jm-lg: [ 31  16  11  -3  -3  32 -13   6  19 -20 -26  22   7  21  34  38  -9  12
 -16  12   1  -6 -20  21]
ft-sq: [-29  17  23  -2 -11  36 -26   7 -14  -7 -80   0   1  20  27  13  29   2
 -38  26  10   2   1   5]
bc-cr: [-31 -15  51 -16  20  14   0  -3 -24 -24  -2   1  -5  -6 -36  11 -42   1
 -54  12  29   5  16  11]
ft-sq: [  5 -28 -20  14  26 -47   5 -51  24  13   9   2  -4 -28   6 -36  10 -10
  40  -3 -14 -10 -10 -11]
jm-lg: [  9 -12  33  -6   7 -22   9  -4 -25  51  -3 -22  58  -3 -24   6 -45  20
 -12   6  -2 -20  47 -46]
jj-qg: [-49 -13  21 -45   0  -2  14  20 -20   7  25 -15  -1 -18 -27 -14 -26 -16
 -43   0  -2  12  20   6]
jj-qg: [-14  -2  16  -6  29 -15   7  21   8 -45  -6   3 -36 -12 -34  -8   9   3
 -10 -11   9  25   3   3]
ft-sq: [ 31  -5 -12 -30  15 -18  19  27  33   0  51  21   3  -9  21  17 -21  15
   8 -28 -24   4 -20  10]
jm-lg: [-11   2 -21   7 -11   3 -10   8 -34  17   8  15   0 -12  28  -3  14   1
  16 -11  13 -16 -46  13]
ft-sq: [-25 -17  26  20   5  31 -15 -41   4 -40   6  40 -25  22  25  28  -9   8
 -33 -26  35  -2 -21  20]
ft-sq: [-14  20  14 -13 -17  31  -7  27 -22 -15 -23 -10  -3   8 -15   7  -4 -11
 -27  21  10   6   5  16]
bc-cr: [ 15   1  -2 -27  18  10  11  27  15  13  16 -19   0  -4 -18   7 -11   3
 -15  37 -18  18  26  13]
bc-cr: [ -2  13   7 -12  -5   8  -9  12  13 -29 -31  20  -8   6  27  10  10  -1
 -12 -10  -3   1 -25  13]
bc-cr: [ 38  16   1  31 -24 -33   2 -19  20  -8 -34  -5  30  18  -6  -7   4   2
  42 -32 -13 -17  18 -51]
ft-sq: [ 12  32   7 -44 -21   2   8  67 -16 -10 -13 -11  17 -10 -16   4 -21 -11
 -12   5 -14   1  -9  10]
jj-qg: [ 43  21 -15  45 -38  22  -1   4 -38  41  22 -23  38  29 -22  20 -14  14
  31   6  15 -20  26 -26]
jj-qg: [-20  -9   4  -4 -11   3   0  -8 -19  49   2 -17  28   5   6  -2  -3   4
 -13   7  -5  -7  28 -22]
jm-lg: [-18  -5 -22   3   5 -12  -2  14 -18  32   5   0  -4 -11  21 -11  33  11
  15  -9  -2   1 -15  -7]
jj-qg: [-22 -18   4   0   3  -7  -5 -46  26  -9 -13  10  -8   0  21 -13   7 -15
  -7  -5  -7  -2  -2   1]
ft-sq: [-13  -8  14 -32   8 -21  14  31  -3  14  20   7  14  -9   7   7 -16  17
 -18 -31 -10   2   3 -15]
jm-lg: [-37  -8  19   6 -22  -9   7 -25  11 -53  17  15 -24  11 -18 -11  -8 -20
 -14 -58  13   7   5  -9]
jm-lg: [-11   7  -5 -11  -5  -1 -13  11 -10 -13 -25  29  -4 -12  45   1  14  -3
   2 -17   4 -14 -59  20]
bc-cr: [-17   3 -28 -28   2  -9   5  45 -32  34  16 -10  -2 -32   6 -19  16  -5
  10  11  -9   2 -27  16]
jm-lg: [-12  -5   2 -10  -3 -22   1  -4 -29  14  -4  -5  17 -28  -9 -23 -16 -16
   9   2   2 -19 -16  -2]
jj-qg: [  1   3  -1  12 -36  15   7  -7 -26  37  32 -25  31  19 -23   5 -25  -5
  -1   0   4 -10  38 -22]
jm-lg: [ 15   4  23  17 -20  14  -3   2 -36  -9  28  26  24  14   1  36 -48  17
  -8 -38  34 -27 -23  -2]
bc-cr: [  6  12 -47 -16   9 -34   5  32   9  -3 -10  -5 -24 -38   7 -41  45 -19
  47   7 -27   9 -41  17]
bc-cr: [ 30  -6 -15  11   3   0   8  -8  11  43  28 -17  22  11  -1   9  -7  15
  15  15 -14  -2  32 -18]
bc-cr: [  8  -1  18   3   4  16   1   7  -7   0  16   6   7  13  -5  27 -23  19
 -19  -4  13   0  10  -1]
bc-cr: [-20  15 -12  -6 -37  29  -7   8   3  -9  -5   5  -9  20  26   5  20 -15
 -12 -11  -4   5 -10  13]
jj-qg: [ 37  27 -28   2 -18  15  -1  11  40 -15 -18 -13  -9  18   4   0  25 -14
  22  24 -27  13   8  11]
bc-cr: [ -1 -17   8  12  24  14  10 -31  26 -36  35 -16 -40   4 -58  -7 -15 -15
 -13  28  11  28  40  19]
ft-sq: [  9   9  -2  23  -6  18  -7  -1  -2 -15  -3   4 -11  17  -4  12  10   6
   4  -1  14   4   0   3]
ft-sq: [-25  32  16  -4 -10  14 -12  42 -38 -45 -65 -19 -25 -10 -45 -20  22 -22
 -13  26  20  14  -5  14]
jj-qg: [ 11 -10  -8  74 -25  12 -23 -84 -24  32 -15   0  28  24  16  -1   4   0
  33   4  28 -38   3 -25]
jm-lg: [ 35   0   0 -35  24 -40   9  -2  37 -25 -19   4   6 -38  -3 -22 -24 -22
  19  18 -31  -8 -26  17]
jm-lg: [ -1   2  -8   4  22   1   1  40  -8  20   3   1 -11   5   9  15  31  36
   0  -5   2  17   4 -10]
jm-lg: [ -1 -12  -4   0   9 -33  11   1  24  -5  26  24  -4   1  22   3   8  19
  14 -59 -10   2  -9 -23]
jj-qg: [ 23  -2  10  12  21 -14   4  -8  24 -18 -10  -1  -5   4 -17   3  -2  10
   8   1  -2   7  17 -13]
ft-sq: [-35 -26 -15 -12  22  12   7 -14  -3  64  22 -45  -5  -7 -19 -23  19  -5
 -19  61 -15  24  59  -1]
jj-qg: [ 30 -15  22  -2  33 -22   6 -31  38 -35   0  15  -2 -10 -11   4 -34   1
   1   1  -4  -4  -1   4]
bc-cr: [-19  14   0 -14 -33  25   5  17  -5  -6   9 -20  -5  16 -22  -2  -2 -21
 -21   5  -4  14  27   5]
ft-sq: [ 25  10 -22  -4   8   1  -8  -6  30  -9 -31   1 -10  -8  22  -9  23 -13
  20  33 -20   1 -22  23]
jj-qg: [-22 -11  30 -45  41 -23  18  26  25 -30  -8 -16 -24 -22 -45 -16 -11  -5
 -36  14 -16  34  35   2]
[  0  29  14 -24 -33  34  10  61 -14 -14  18 -15   4  24 -31  25 -21   0
 -32  -5   2  17  27   4]  bc-cr
[ 11  32  -5 -16 -29  24   9  48  14 -32   8 -12 -15  21 -23  11   3 -11
 -10  -4 -10  23  16  10]  bc-cr
[ -5   4 -12   5  -9   0  -2  19  -5  10   9  16  -2   9  31  12  21  18
   7 -33   1  -1 -19  -7]  jj-qg
[ -9  -3  -2   5  -4   6  -2 -12  30  -1  -6   7  -8  23  26   9  24   9
  -8 -16 -11  12  15 -11]  jm-lg
[  5  10 -18  -5  14  31   4  47   9  31  12 -23 -15  21  -2  21  36  28
 -14  33 -12  36  39   2]  ft-sq
[-10  -3  41  -2  18 -10   9  28  12 -15  -4  12   0  26  -8  32  -2  45
 -33 -49   6  20  38 -41]  jm-lg
[-44 -18   4 -32  39  20   3  23   9   5  12  -8 -40  -8  -2   0  23   7
 -46  33  -4  40  19  28]  ft-sq
[ 32  -2  -1  33  14  -8   4  21 -33   5  48  23   5   2  -8  30 -19  42
  24 -41  33 -13 -24 -12]  bc-cr
[-11  13  42  26 -44  -4 -13 -21 -44 -39 -31  23  28  12  -8   8 -38  -9
  -5 -56  39 -39 -24 -23]  ft-sq
[-21   9  23 -32  -7   7  -6  32 -22   1 -30   7  15  -6  17   9 -10   2
 -32  -1   1  -6 -15   6]  bc-cr
[-78  10 -10  20 -33  46 -21   4 -21 -33 -18  14 -58  28  23  -3  69 -12
 -27 -27  30  25 -17  19]  jm-lg
[-11 -15   0 -16   8 -40  12 -25  58 -19  -6  10  -9  -3  17 -20  14  -9
   5 -36 -33  10  10 -20]  jm-lg
[ 12 -16   6  13  30  -3   6  -2 -12   3  39   3  -8  -9 -25  10 -21  19
   2   3  20   3   3   4]  bc-cr
[ 16   5  25  -8 -31  -1  11   7 -14 -35  51  33  21   7  -5  29 -69  -1
 -10 -65  20 -25 -29   2]  ft-sq
[ 29  -5 -13  14   3  17  -3  -7  11  38  24  13  19  21  42  33   0  31
   6  -2  -4  -9  -1  -4]  bc-cr
[-10 -15   4  20 -28   3   1 -48  -4  -5  39  17   9  13   8   3 -27 -12
   2 -38  16 -20  -7  -5]  jj-qg
[ 16  11  11 -42  29 -19  24  78  22 -18  17  -3 -12  -8 -25  15  -5  26
 -15 -15 -21  33  18  -6]  jj-qg

fd_rm: [ 23  10  12 -19  -9  -9  20  18   0 -44 -27  35  38   7  11 -13  23  14
  47 -26  39  13 -30  16]
qt_bb: [-12   9  10  -3  -2  -2   2 -21 -22 -12 -21  -8   9 -13   5 -17  -7 -14
   3  -3  -1  -5   3  30]
zq_rq: [  3 -16   8   5   7  20  -2  -4  13   6   0  -2 -15   6 -12  -6   9 -14
  -5  -6 -21  10   9  -9]
hn_jg: [-14   5  28  13  29   8   2  19   3 -25  -4  47  38   3 -11 -28  26   6
  45 -21 -11  28  17  -3]
qt_bb: [ -7 -10 -23  -3 -17   5   8 -53 -20 -13   0 -34 -25  10 -27  -2 -16 -16
 -19  -1 -10  11  25   6]
hn_jg: [  1 -29  -9   7 -40 -20 -19  -8 -31 -49 -51 -40 -20  -4  21  14  -1 -36
 -35  31 -39   6  59 -18]
hn_jg: [-14 -14  -1  42  17  17  -1   6  22  38  33  37 -40  -3  15  21  27 -11
 -10 -39   2 -22  -9   4]
qt_bb: [-45  19  10  35   3 -16  -4  33  14 -12  17   5  27 -17  21  23   3  -5
  10  41  -1 -16  -2 -12]
hn_jg: [ 16   5  11 -23  10  14  -1  -7   2  24 -10  -8   5  -5 -13 -17 -15   6
   2  -6  -2  -3 -14   5]
hn_jg: [ 14   5  -2 -34 -31 -11  -9 -16 -27 -27 -54 -56  13  -7 -10  -6 -39  -9
 -14  41 -17   2  27 -14]
bn_cz: [ -30   -6  -33   -6   -4    1   17 -121  -57   22   12  -20   -8  -20
  -58  -14  -37   30   10  -59   -1   -9   20   23]
bn_cz: [-32  15  -7  18  -1   6  23 -28   2 -18  22   6   7   5 -20   2   1  -6
  20  -9  18   4  -7  15]
hn_jg: [-10  18   9   4  17   7  12   7  10  -3  14  29  24   4 -15 -10   6  13
  32 -14  16   9 -11   3]
bn_cz: [ 23  36 -26 -28 -13   6   7  16  13  -7   5 -30 -10  38 -35   8 -41  -2
 -19  44  21  18  15 -24]
bn_cz: [ -9  -4 -14  12 -16 -33 -14   3 -35 -17 -14   0  -9 -12  36  13   1  -4
 -20   6   0 -13  27  12]
fd_rm: [ -3 -35  -1 -11   2 -14  -6 -20   8  34  27 -23  25 -26  -3   9   3  50
  12   5 -20 -11 -37 -27]
bn_cz: [ 21 -24 -28  -9 -22 -14  -1 -14   2  32  26 -32 -44   0  33  25   3   1
 -46   5  16 -25 -43  21]
fd_rm: [  1 -37  23  21  34  15 -29  38  30  40  20  16 -11  -5  10  -1  29   2
 -13   3 -54   7  14 -37]
zq_rq: [-29  37 -16  -2   3 -37  12 -11 -29 -16  29  10  37  -7   9  -4 -11  30
  19  10  40  -4 -16  37]
qt_bb: [ 23 -29   2  24 -15 -23 -28  58 -11 -23 -44  42 -20  -5  55  27  35  -8
 -12 -17 -14  -7  45 -31]
zq_rq: [  8 -18  30 -25  20   4  -6 -19 -10   9 -11 -10  26 -16   3 -43  11   8
  12  -8 -24  12 -22  27]
qt_bb: [ 41 -10   4 -27  -4 -23  -6  57  25   8   7   7  25   3  33  12  18  40
   9  20  19  -1 -51 -21]
hn_jg: [-21   1   4  18  16  -4   1  -4 -25 -49  -3  37  17  16 -15 -27  22  -6
  25 -20 -16  42  57   4]
bn_cz: [ 22  -3 -15 -16  -9   2  -1   1  10  18   9 -23 -20  11  -3  11 -13   3
 -23  14   6  -3 -13  -8]
zq_rq: [ 16  -2   0 -11   6  -6  -1  16   6  10  11   9   2   5  14  -3  10  13
  -1  -2  13   1 -23   9]
fd_rm: [ 35   9   0 -32  27  -7   0   5 -26   5   2  42   8  18   0 -43  11  28
  13 -44  21  27   0  36]
fd_rm: [ -2  -6 -11  -1   9  -3   5 -18   8  50  39   5  -2 -14  -1  12  -3  37
   4 -23  17 -24 -43   4]
fd_rm: [  2  -2   1 -12  -5  -4   9 -16  -8 -22  -5  -6  16   3  -7 -13   4   4
  14  -2   4  14  -6  10]
qt_bb: [ 16  -7   1 -26 -13 -18   0 -10 -17 -17 -16 -21  14  -5  17 -13   2   5
  -2  10   5   4 -19  22]
zq_rq: [ -1 -26  -8  -6 -15   5  16 -16  44  11  50 -55  -9   8   3  18  13  -4
 -17  43   0  -1 -71   2]
bn_cz: [ 11  27   9 -20  16  15  -2  14   7  10   2 -15  -5  17 -10 -25 -19 -19
 -18  27   1  13   0  20]
hn_jg: [-15   5  13  22  -4  16  -1   3   9   2 -24   8  -3 -15  -5  14  -6 -18
   9  -9  -7 -19  14 -17]
fd_rm: [-22 -29  17  26  15  21  -8  -4  20   1  14  -7 -10   1 -10  -5  22 -24
  -6   8 -48  16  18 -17]
bn_cz: [-11 -24 -14  15 -11  24  22 -36  33  12  24   0   0   1 -51  30   2  25
  33 -30  -1  -3 -17 -54]
zq_rq: [ 29  -6 -18   4 -19  -3 -10  26  -1   2 -26  19 -31   9   8  30  -4   2
 -15 -18   8 -11  30 -35]
zq_rq: [ 20 -44  21   2   7  42  -7   5  44  17  -5 -18 -28  11 -18  -4  21 -27
 -13   1 -49  16  -1 -35]
bn_cz: [ 17  22   5 -41  15   2  -3 -24 -38  -4 -34   4  33   1 -46 -43 -35  29
  25 -19  -5  24  37  -3]
bn_cz: [ -8 -21 -20  17 -12  30   5 -25  34  28  17 -24 -26   5 -55  38 -20   7
  -3  -2 -24  -7  16 -73]
qt_bb: [-10   4  18  17   2  21   4   3  17  13 -18  15   0 -16  -5  10  -1 -12
  16 -20   0 -22  -7 -10]
zq_rq: [  21  -43  -49   -3  -38  -42  -11    4  -16  -26   -5    3    9    8
  -19   50    0   68   13   -6  -14   16   51 -102]
zq_rq: [ -8  17  10   7  -4   0  -4  25   7 -12 -21   4  19  -6  -4  10 -12  -3
  13  18  -2  -5  16 -26]
hn_jg: [ -2   6  -5  -8 -12 -21   8   7  -8 -47  -2  -3  28  11   2  -4   7   7
  17  21  10  23   3   0]
hn_jg: [-18 -12 -32  32 -19 -19   0  -4  -6 -12  26   0 -36   8  22  35  13 -12
 -28   4   6  -8  17  -1]
zq_rq: [-41  45  17   9  25   2  13  -5  -4  -6  24   7  29  -6   0 -26  -8 -14
  16  16  20  -1 -20  54]
fd_rm: [-15  -6 -17  -6  24   2   7 -69 -35  29  38   5  -9  -1 -30 -30  -6  25
   1 -46  -2  11   5  37]
fd_rm: [-12  -2   5  24   3   2  -9  17   5  11  -7  19  -6 -13   9  18   3  -3
   1  -9  -8 -17  17 -19]
qt_bb: [-25  32  27  26  45   6 -17  20 -33   6 -16  62   2 -10  14 -37   5 -21
   5 -35  -8   1  54  41]
qt_bb: [ 43 -14  -7 -18  19  -9 -17  25 -21   5  -2  37 -21  25  14 -25  21  14
 -16 -31  -5  30  31   9]
qt_bb: [-10 -29  20  23  41  40  13   0  46   6  55  31  -7  28 -25 -25  53 -11
  21 -25 -24  42 -18   2]
fd_rm: [ 12  31   1  -7 -27  -3  10  24  -4 -55 -44  -4   4  16  10   3  -9 -35
   1  23  26   6  14  10]
[-28 -12 -19  18   0  15  19 -57   5   6  50 -28 -36  13 -17  -1   6 -25
 -22  -3  -2   7 -15  34]  zq_rq
[-31  31 -14   9  31 -16  18 -10 -11   0  71  30  17  16  -1 -21  12  21
  14  -7  37  18 -22  54]  zq_rq
[-40 -12  -6   2  20 -11  11 -61 -27 -14  44  -8  31  -2 -32 -33   8  26
  24  -8 -19  33   7  22]  zq_rq
[  1   9   4   4  -4 -26 -10  11 -45 -29 -52  50  30 -20  12  -3   1  25
  35 -42   8  -5  47 -10]  fd_rm
[  3  30  -4  15  -3  28   4  32  33   7  10 -15 -53  29   7  16 -12 -62
 -47  36  15  -7   2  15]  fd_rm
[ 14 -13  18  -7  -5  15   7  -6  13   3 -23   2   4 -11   3  -4  11  -5
  16 -21   1 -10 -28   3]  qt_bb
[-11  34   9  13  -6 -15 -11  48   7  16 -22  15  23 -30  25  33 -24  12
  10  19  21 -46  -6 -24]  qt_bb
[-14 -13  16   8  -7  18  15 -19  25  -7   0 -15  10 -10  -8   3  12 -13
  19   1  -5  -6 -35   0]  qt_bb
[-22 -31  -9  15 -16  -5  14 -13  29 -31  42 -36   6  13  -4  17  27  -6
   1  40 -16  21 -25 -16]  qt_bb
[ 20  -6  24  -1  19  20 -11  40  24   9 -14  23   3   7  -3 -10  14  -3
   8  -4 -19  13  10 -26]  zq_rq
[-40 -14   0  57  33   1  -9   2 -19 -20  24  65 -16  11  -2 -11  41 -13
   9 -43 -30  30  74   1]  hn_jg
[  8 -28  -8   9  -5 -10  -5   3  -4 -14   9   3 -22  10  25   2  30 -11
 -18  -5 -10  12   6  10]  hn_jg
[-13  -4  -1  17  17  16  10 -15  16  31  36  19 -15  -1  -6   3  12   3
   5 -30   9 -10 -26  14]  fd_rm
[ 13  -3  11  -7 -13   4   9  14  22  -9 -12  -4  11  -3  12   8  11  -4
  13   5  15  -8 -38  -1]  hn_jg
[ 25 -53  21 -10   4  18  13  -4  36 -16  14   1   4  16   5 -20  59  -3
  19 -18 -16  33 -51   6]  qt_bb
[-11  19  25  -9  21  11  13   2  25  17  34 -17  14  -3  18 -25   8 -18
  -2  27  18  -5 -71  61]  zq_rq
[ 27 -16  -3 -13  16   1  -7   4 -13   0   4  20 -15  20   2 -25  20   4
  -9 -25  -8  28  17  14]  qt_bb
[ 29 -39   6  -5  23  23  -1  16  42  26  42   9 -22  27  -5 -11  39   6
  -8 -10 -19  29 -28 -12]  zq_rq
[ 21 -39  -5 -19  -9  -5  -4 -23  -3   8   1 -23  -6  -3   2  -3  11  17
  -8  -7 -17   6 -17  -6]  zq_rq
[-22  18  -9  15 -11  -1   0  -6  -4   3  -6  -8  -2 -11 -11  22 -26  -4
  -2  11   3 -20  19 -18]  hn_jg
[-15  29 -11  20  -5  36  25 -31  14  26   2  15 -31  -1 -33  21 -25 -19
   8 -43  35 -32  -9   7]  hn_jg
[-14 -58  23  33 -35  -9   6  21  42 -54 -11 -15  18 -16  45  34  63 -23
  20  26 -23  -3 -42 -27]  qt_bb
[-30 -22   1  16   4  -8  11 -50 -20  -2   7  23  29 -28 -15  -3  15  34
  45 -51  -4  -7  -6  -1]  fd_rm
[ 58 -42 -26 -37 -17  -8  -5 -20 -24 -11 -14 -11 -37  30  -1 -14  14   9
 -28 -26  -8  33  19   1]  qt_bb

cn_mz: [ -8 -16   3 -12  13  19   1  -5 -15  -5  -9  30  -9  -9  -1 -13   2  11
  23  -1 -14  -1   5  -9]
dj_nz: [-15  31 -11   0  49  22  -9 -64  10  17  16  13  44 -54 -15  20  17  41
  27 -31  -8  14  34 -46]
cn_mz: [ -4  24 -14   6 -26  -7  15  10 -10  16  -8 -41  -1  18  33  22 -15   0
 -23 -11   0 -37   5   4]
cn_mz: [ 13  -6  -4  23  16  23  19  25  -1   0  -3  -1  50 -44 -17 -10 -24 -17
 -52 -43 -14 -30  18  39]
lj_bz: [-22  13  22  -4   7  15 -30   2 -16  -8 -24   9  10 -16  -2 -16  19  17
 -10 -12 -18  28  -9 -16]
lj_bz: [ 29 -39   4  -6   3  10 -27  31 -14 -40  -7  38 -18 -31 -32 -28 -15  -8
  13 -20 -11  13  -8  38]
tt_sn: [ 31  -5 -17  -8   1  -6  31   5  28   6  34   9 -19   9  10   2 -13  62
   0   5   3   1  -1 -44]
lj_bz: [ 47 -42 -29   1 -24  -4  46  40   9  -1  13  -4 -34  33   3  -3 -41 -15
 -20   6   1 -46  -2  33]
cn_mz: [-13   9  -5  -8   3  -2   8 -26  12  18   5   4 -12  17  26  13   4  37
  19   3   4   2   7 -50]
tt_sn: [-14 -32  12  13  10  12 -87 -41  28   0 -47  24  -3   4 -23   6   5 -22
  -1 -66  -5  50   9 -19]
tt_sn: [-20 -28  13   6   2  14 -27 -12   8   9 -37  14  -5  25  -6  -9   7 -29
 -16 -16 -10  16   0  -6]
cn_mz: [  7  19   3   5 -12 -14   2   5  17  10   9 -33   4  25  -9   3  19  -1
 -36  23   3  20 -19  -7]
tt_sn: [-14 -43  22  -3   7  23  18  40 -39 -24 -23  47   1 -19  -3 -42 -14 -43
  12  10 -11 -27   0  54]
lj_bz: [ 11 -14 -37  -3   6  11   4 -41  11  20   0  -3 -17  14  -2  29 -13  -2
  22 -23  -6 -23  26 -15]
lj_bz: [ -3  -1   8 -24  30   8  16 -10  -9 -16  29  51  -7 -34  -2 -19  12  55
  60  27   0  18   2 -35]
dj_nz: [ 25 -63  -4  12 -21  -4 -11  23  36   0 -20  21 -35  41   9  -7 -39 -11
 -27 -36   5  -4  -2   0]
dj_nz: [ 29  18 -23 -11   3  15  22   9 -15  -1  16 -23   2 -11 -30  -2  10  16
 -21  13 -27  -7  -6  10]
tt_sn: [  4   0   7   3  -1 -16  28  20  -3  -9  23   3   9  -9   4  -7  -7 -15
  11  29  20 -15  -3  27]
dj_nz: [ -6 -20  -3   5  -3   0  31   0  17  20  -1   6  -6  32  22   0 -12  -2
 -11   7   6 -19   6 -16]
dj_nz: [ 15  -1   5   3  -2 -43   4  11  -3 -33  42   8   2 -29  -9   6 -10 -43
  61  37  50  -7  -2  60]
tt_sn: [  7  11 -17 -17 -15 -14  15  -6 -15  -1  15 -17 -32  23   6  13   6  -2
  34  38   6 -12  -7   4]
tt_sn: [ 35 -28  -8 -15  -7 -23  34  24  11 -20  42  30 -40   7   9 -10 -22  27
  43  35  23  -8  -9  -1]
dj_nz: [-42 -11   0  -7   9  45  10 -40   5  52 -49  -6  -8  69   4  -6  37  -1
 -44  10 -45  10   1 -61]
tt_sn: [ 10 -36  10 -16 -13  17 -37  32 -21 -30 -34  36 -43   0  -1 -28 -14  20
   6 -29 -24  16 -15   0]
lj_bz: [ -9  21 -22  10   3  10  11 -27 -10  24  -7 -40  25   3 -11  27   6 -43
 -14  -5  -8 -31  19  24]
tt_sn: [  6  -8  25  -3 -34 -18  -1  60 -11 -22  -9  -3 -27  25  17 -27  -5   0
 -25  24   4   9 -36  18]
tt_sn: [ 16  21 -44 -33 -18 -12  -4 -46 -11  10  16 -31 -62  40   2  41  15  25
  60  29  -3  -2  -1 -32]
lj_bz: [  3   1  -8  -5  14  30 -16   3 -36 -16 -17   7  14 -44 -26  -7  -2 -11
   3 -30 -28 -12  11  32]
cn_mz: [ 30  12  10 -31 -25  -3 -45  57 -52 -62  -5  11 -46 -36 -13 -28   1  47
  24  -2 -22  30 -38  21]
lj_bz: [ 14  -8  -6  11 -22 -10 -21  18   9  -5 -14  -9 -10   1  19  12 -32   5
 -18 -47   6 -12   4   7]
cn_mz: [ 17   1  -2  10  18  11   3  13  13  -7  12  21  29 -52   4  -4 -28  49
 -16 -53  -4  -7  18 -14]
lj_bz: [ 15  -6 -14  -1   8  -6 -27 -16   4 -16  10  23  -6 -41   6  18 -28  25
  47 -48  13  -6  23  -4]
cn_mz: [-16 -29   2 -10   0  13  -2  -2 -30  -9 -23  23 -21   9  -2 -11  -1 -42
  34  12  -7 -17   4  29]
cn_mz: [-14  19  -8   6  50  14   7 -58  10  14  24  11  52 -48 -31  16  21  -6
  30  -2   4   5  32  -9]
dj_nz: [ 31 -16 -32   4  16  23   7 -12  17   9   6  10   5 -21 -12  11 -27  32
 -12 -54 -18 -18  26 -16]
dj_nz: [ -4   1  19  14  -4 -36 -28  13   6 -29  14  24  12 -48  31   9 -35   3
  45 -34  47  -5  13  20]
dj_nz: [ 38   9 -38 -14   6  19  30   3 -28  -5  20 -24  -3 -14 -45   4   6 -14
   0  20 -27 -26   2  40]
cn_mz: [ -9  30 -11   0   6   4  16 -21   5  22   9 -20  15  -1  15  18   6  29
  -7  -4  -3  -9  11 -32]
lj_bz: [  2 -23 -36  -5   6  12 -13 -65  28  34 -12  -1 -30  44  -3  34   0  -1
  21 -22  -8  -1  24 -44]
dj_nz: [ 11  -5 -23 -13  -2  28  15  -3 -23  10 -15 -21 -16  25 -30  -4  17 -23
 -20  18 -38 -12  -6  16]
[-20 -28   5  -5  -8  17  27   2   4  25 -26   7 -23  61  17 -16   8  -9
 -24  26 -17  -7  -8 -25]  cn_mz
[ -3  -1   3 -14  17   0 -24 -21 -17 -22   8  23  -6 -28 -24  -2  16  -9
  57  13   4  20   1  12]  cn_mz
[  3 -15 -17  -3  17  36  -4 -31  16  26 -20   3  -2  19 -20   1  11  17
 -30 -26 -35  12  10 -40]  dj_nz
[  9 -29  13   2  24  18   2   8  17  -8   3  42  10 -18 -20 -29  -1  22
 -13 -11 -11  23  -1 -16]  cn_mz
[ -3  23  -5  26  -3 -16  21 -16  35  35  13 -52  37  30  -9  22  14 -40
 -54  19  16  -3   1   7]  cn_mz
[-15  -1   6  -3 -11  -6   1   6 -22  -6 -10  -5  -9  10   8  -1   1 -35
  17  19   6 -15  -3  28]  dj_nz
[ -8  35  16   7  35 -26  -6 -33  28  -7  50  18  44 -57  -4  12  15  35
  44   9  39  33  12 -28]  dj_nz
[  2 -11  -5  13  -6   1 -35 -15   6   3 -23 -20   4  14 -28  11   5 -58
 -19 -19  -3   8   2  32]  lj_bz
[ -3  24  29  23 -21 -46 -21  31  15 -18  13 -19  25 -18  21   5 -12 -14
 -13  -5  44  11 -13  27]  lj_bz
[-20 -35  12  19   1 -22  42  -7  52  30  13  31   2  38  56   5 -30   6
   6   5  43 -22  18 -40]  dj_nz
[-16 -22 -10   1  -8  24  19  -3  -4  26 -32   1 -13  36  26   1 -15  -6
 -22 -18 -20 -34  13 -15]  dj_nz
[ 25 -23 -24  11  -6 -30 -19 -28  38   1  19   0 -17   9  -1  35 -27 -23
  36 -23  37  -6  19   9]  lj_bz
[  6 -13 -14   5  -8 -12  -5 -23  28  16   2  -7 -17  32   7  21  -8  -7
   6  -7  13   0   7 -17]  lj_bz
[ -6   2  -9  -6  22  31 -43 -41  -5   5 -25   4   5 -14 -37   5  24   1
   1 -31 -32  29   9 -17]  dj_nz
[ 27   4  -9   2  -8 -24  15  28 -11 -27  33  -2   2 -35   1   5 -27  -9
  28   5  25 -27   3  48]  dj_nz
[ -6 -17  -4   6 -12 -13  -4  -2   1   0  -8   4 -12  10  21  13 -23 -27
  22 -12  19 -24  11  18]  cn_mz
[-23  15  16  10  -8 -14  11  17  -1   1   1   9  17 -22  60   6 -31  33
   7 -28  23 -29  14 -16]  dj_nz
[ -5  -9   2  -8  28  32  13  -6  -4   2  -2  35  12 -26  -5 -18   1  40
   1 -16 -24   3  11 -30]  cn_mz
[ -6   5  10  -1   3   5 -29   2  -8 -12 -13  10   5 -23   1  -4  -1  15
   4 -26  -6  14   0  -5]  lj_bz
